Below is a small trained network, with its code and all its weights. Each question gives an input and a class and asks what happens when units are switched off, that is, made to give their printed mean instead of their output.

import numpy as np


def w(rows, s, z=0):
    codes = np.array(rows[::2]) - 128.0
    scale = np.full(codes.shape[1], s)
    scale[-1] = z or s
    return codes * scale


def f(y):
    return y / 2 * (1 + np.tanh(0.7978845608 * (y + 0.044715 * y**3)))


def log_softmax(a):
    a = a - a.max(-1, keepdims=True)
    return a - np.log(np.exp(a).sum(-1, keepdims=True))


def net(x, mask):
    res = np.array(x, float).reshape(1, 8) / 4 @ E
    y = f(res @ A[0][:, :-1].T + A[0][:, -1])
    res = res + np.where(mask, y, B[0][:, -1]) @ B[0][:, :-1]
    return log_softmax(res[-1] @ U[:, :-1].T + U[:, -1])


A, B = {}, {}
E = w([
[73,111,11,77,60,77,199,137],'x0',
[147,168,97,176,91,127,121,129],'x1',
[169,96,147,193,93,63,199,149],'x2',
[129,2,151,178,32,203,94,53],'x3',
[112,144,114,87,148,152,82,112],'x4',
[11,147,143,218,142,68,102,102],'x5',
[130,135,122,131,125,130,121,125],'x6',
[104,191,247,64,69,134,175,90],'x7',
],0.0071)
A[0] = w([
[111,186,193,91,52,117,150,73,115],'neuron 1',
[114,209,93,145,206,143,171,146,55],'neuron 2',
[197,175,179,195,148,132,65,103,101],'neuron 3',
[55,109,45,97,79,105,180,122,135],'neuron 4',
[112,118,36,149,153,164,79,155,165],'neuron 5',
[133,89,117,143,114,164,152,46,44],'neuron 6',
[122,170,190,61,56,121,162,82,72],'neuron 7',
[135,84,108,121,79,150,72,93,36],'neuron 8',
[75,118,79,123,84,138,186,157,177],'neuron 9',
[8,61,153,131,115,67,188,158,190],'neuron 10',
[34,176,110,77,178,238,59,127,209],'neuron 11',
[207,116,105,46,143,200,133,140,118],'neuron 12',
[132,92,105,170,116,108,118,167,198],'neuron 13',
[71,200,117,221,87,104,76,102,148],'neuron 14',
[181,191,123,96,129,142,136,171,155],'neuron 15',
[133,98,126,143,48,157,82,99,36],'neuron 16',
[153,201,106,116,175,95,175,117,83],'neuron 17',
[225,106,129,94,74,138,122,116,54],'neuron 18',
[193,99,241,213,232,107,112,113,161],'neuron 19',
[127,159,132,92,205,104,157,185,66],'neuron 20',
[113,90,183,111,77,140,139,110,56],'neuron 21',
[119,62,134,142,80,183,99,140,78],'neuron 22',
[3,120,145,157,162,109,99,106,80],'neuron 23',
[17,111,166,152,176,75,110,93,61],'neuron 24',
[184,94,115,135,120,113,131,184,200],'neuron 25',
[127,130,181,160,171,179,97,167,90],'neuron 26',
[127,70,141,128,85,135,104,67,56],'neuron 27',
[181,149,130,68,80,152,102,134,217],'neuron 28',
[162,186,113,185,66,80,114,148,252],'neuron 29',
[64,150,163,53,138,182,113,88,129],'neuron 30',
[136,25,72,153,208,136,117,151,186],'neuron 31',
[186,230,106,105,160,79,149,105,43],'neuron 32',
],0.007,0.0021)
B[0] = w([
[191,186,110,198,235,39,88,41,201],'neuron 1',
[73,89,165,165,114,112,103,158,180],'neuron 2',
[174,136,175,32,58,121,113,194,199],'neuron 3',
[216,121,191,10,38,86,41,176,203],'neuron 4',
[168,186,95,132,171,83,105,86,191],'neuron 5',
[80,84,161,153,123,96,74,200,162],'neuron 6',
[177,145,137,154,230,24,98,50,194],'neuron 7',
[93,126,186,144,153,80,119,158,166],'neuron 8',
[160,157,198,56,82,102,118,135,177],'neuron 9',
[156,143,93,93,104,158,129,122,201],'neuron 10',
[155,208,116,180,29,152,158,184,226],'neuron 11',
[125,44,93,142,162,208,242,95,193],'neuron 12',
[157,147,125,125,133,99,146,119,170],'neuron 13',
[142,49,62,82,155,248,194,62,200],'neuron 14',
[135,50,191,190,133,151,176,138,169],'neuron 15',
[70,55,150,198,148,112,82,227,178],'neuron 16',
[72,33,155,153,128,151,59,172,173],'neuron 17',
[57,46,105,139,143,179,187,119,171],'neuron 18',
[160,147,93,2,54,127,98,150,255],'neuron 19',
[27,86,169,226,121,158,89,184,182],'neuron 20',
[100,133,159,175,174,123,101,122,167],'neuron 21',
[98,126,162,210,124,122,110,176,184],'neuron 22',
[154,46,37,87,191,225,214,107,187],'neuron 23',
[134,31,3,89,170,244,224,121,185],'neuron 24',
[173,136,83,164,151,152,130,87,172],'neuron 25',
[165,121,141,35,90,121,87,157,171],'neuron 26',
[27,103,164,187,65,120,94,197,179],'neuron 27',
[161,103,54,145,130,144,184,97,175],'neuron 28',
[140,105,130,122,107,212,147,101,181],'neuron 29',
[133,215,125,173,145,116,122,130,185],'neuron 30',
[181,240,147,203,186,71,75,32,215],'neuron 31',
[55,51,162,172,166,115,120,216,178],'neuron 32',
],0.0051,0.0065)
U = w([
[137,58,96,113,176,233,236,88,71],'0',
[1,84,184,195,141,107,74,209,65],'1',
[144,142,135,115,136,153,134,105,254],'2',
[174,155,147,9,68,125,68,152,58],'3',
[169,192,130,191,214,68,100,23,65],'4',
[132,173,124,149,108,166,157,131,192],'5',
],0.0086,0.0065)

Each question gives the input, the list of numbers given to net, and the class t.
The units are the neurons (one row each of A and B). Each row of codes is followed by its name. A weight is (code - 128) times the scale printed after its matrix; where a second scale follows, it is the last column's (A, B and U).
mask holds one flag per neuron, in row order. A switched-off neuron (its flag False) gives its mean, the last column of its row in B, instead of its output. The means were averaged over made-up inputs and are rounded, as every weight is.
A unit's drop is (log p(t) with every unit on - log p(t) with that unit switched off) / (log p(t) with every unit on - log p(t) with every unit switched off).
The circuit of an input: a set's keep is (log p(t) with only the set's units on - log p(t) with every unit switched off) / (log p(t) with every unit on - log p(t) with every unit switched off). Starting from the 12 units with the biggest drops (on a tie, the unit counted first), units are removed one at a time, each time the one whose removal leaves the highest keep (on an exact tie, the one counted first), for as long as the keep stays at least 0.8.
units of the circuit, in order: the units of the circuit, biggest drop first
unit that matters most: the unit with the biggest drop
k most important neurons: the k neurons with the biggest drops, biggest first
drop when u is switched off: that unit's drop, to one decimal
input [-1,5,6,-7,3,-3,5,8], class 4: units of the circuit, in order	[neuron 1]
input [0,7,5,1,3,-7,3,7], class 0: units of the circuit, in order	[neuron 18; neuron 12]
input [-2,-6,2,5,4,-6,0,7], class 4: units of the circuit, in order	[neuron 7; neuron 1]
input [-8,3,-1,0,0,4,7,-4], class 3: 2 most important neurons	[neuron 19; neuron 3]
input [-1,-4,-6,-1,6,-5,-3,7], class 4: 3 most important neurons	[neuron 7; neuron 1; neuron 30]
input [3,0,0,6,3,7,4,7], class 0: 3 most important neurons	[neuron 24; neuron 23; neuron 14]
input [8,0,-5,4,-4,-4,-3,1], class 3: 2 most important neurons	[neuron 4; neuron 9]
input [-6,4,-3,-8,3,-5,-4,-8], class 1: units of the circuit, in order	[neuron 20; neuron 32]
input [-7,0,-1,-5,-1,3,1,-7], class 3: units of the circuit, in order	[neuron 19; neuron 3]
input [-1,2,-2,-8,5,6,8,-4], class 1: 2 most important neurons	[neuron 2; neuron 20]
input [-2,-3,-2,-1,-8,7,2,-6], class 0: units of the circuit, in order	[neuron 24; neuron 23]
input [-1,-2,-5,1,3,-3,7,2], class 5: units of the circuit, in order	[neuron 11; neuron 30; neuron 4]
input [5,6,4,-1,6,3,-6,-7], class 4: 3 most important neurons	[neuron 31; neuron 5; neuron 19]
input [8,-6,7,7,6,7,-7,0], class 3: units of the circuit, in order	[neuron 4]
input [4,0,-6,3,3,1,6,7], class 4: units of the circuit, in order	[neuron 1; neuron 7]
input [-3,-2,3,-1,-3,-7,-5,3], class 0: units of the circuit, in order	[neuron 12; neuron 18]
input [-5,-2,-8,0,8,-6,2,-7], class 5: 2 most important neurons	[neuron 11; neuron 12]
input [-2,3,5,-1,-3,-7,-5,-8], class 4: 2 most important neurons	[neuron 31; neuron 14]
input [3,0,0,7,1,8,-2,-2], class 0: 3 most important neurons	[neuron 23; neuron 14; neuron 24]
input [0,1,-4,6,-7,0,7,-8], class 4: units of the circuit, in order	[neuron 31]
input [-2,-5,-6,-8,-1,-8,-1,8], class 0: 3 most important neurons	[neuron 12; neuron 28; neuron 15]
input [0,-1,5,-6,5,2,6,8], class 4: 2 most important neurons	[neuron 1; neuron 7]
input [2,1,-7,0,0,5,7,7], class 4: 3 most important neurons	[neuron 1; neuron 7; neuron 30]
input [0,1,-5,-8,-8,-8,8,0], class 0: 2 most important neurons	[neuron 12; neuron 28]
input [-2,2,-4,1,4,7,6,7], class 0: 4 most important neurons	[neuron 24; neuron 23; neuron 14; neuron 31]
input [8,-7,6,1,3,1,6,-5], class 3: drop when neuron 4 is switched off	0.4
input [8,2,8,3,7,1,7,2], class 3: unit that matters most	neuron 4
input [6,-1,7,-5,7,-7,5,2], class 0: drop when neuron 4 is switched off	-0.1
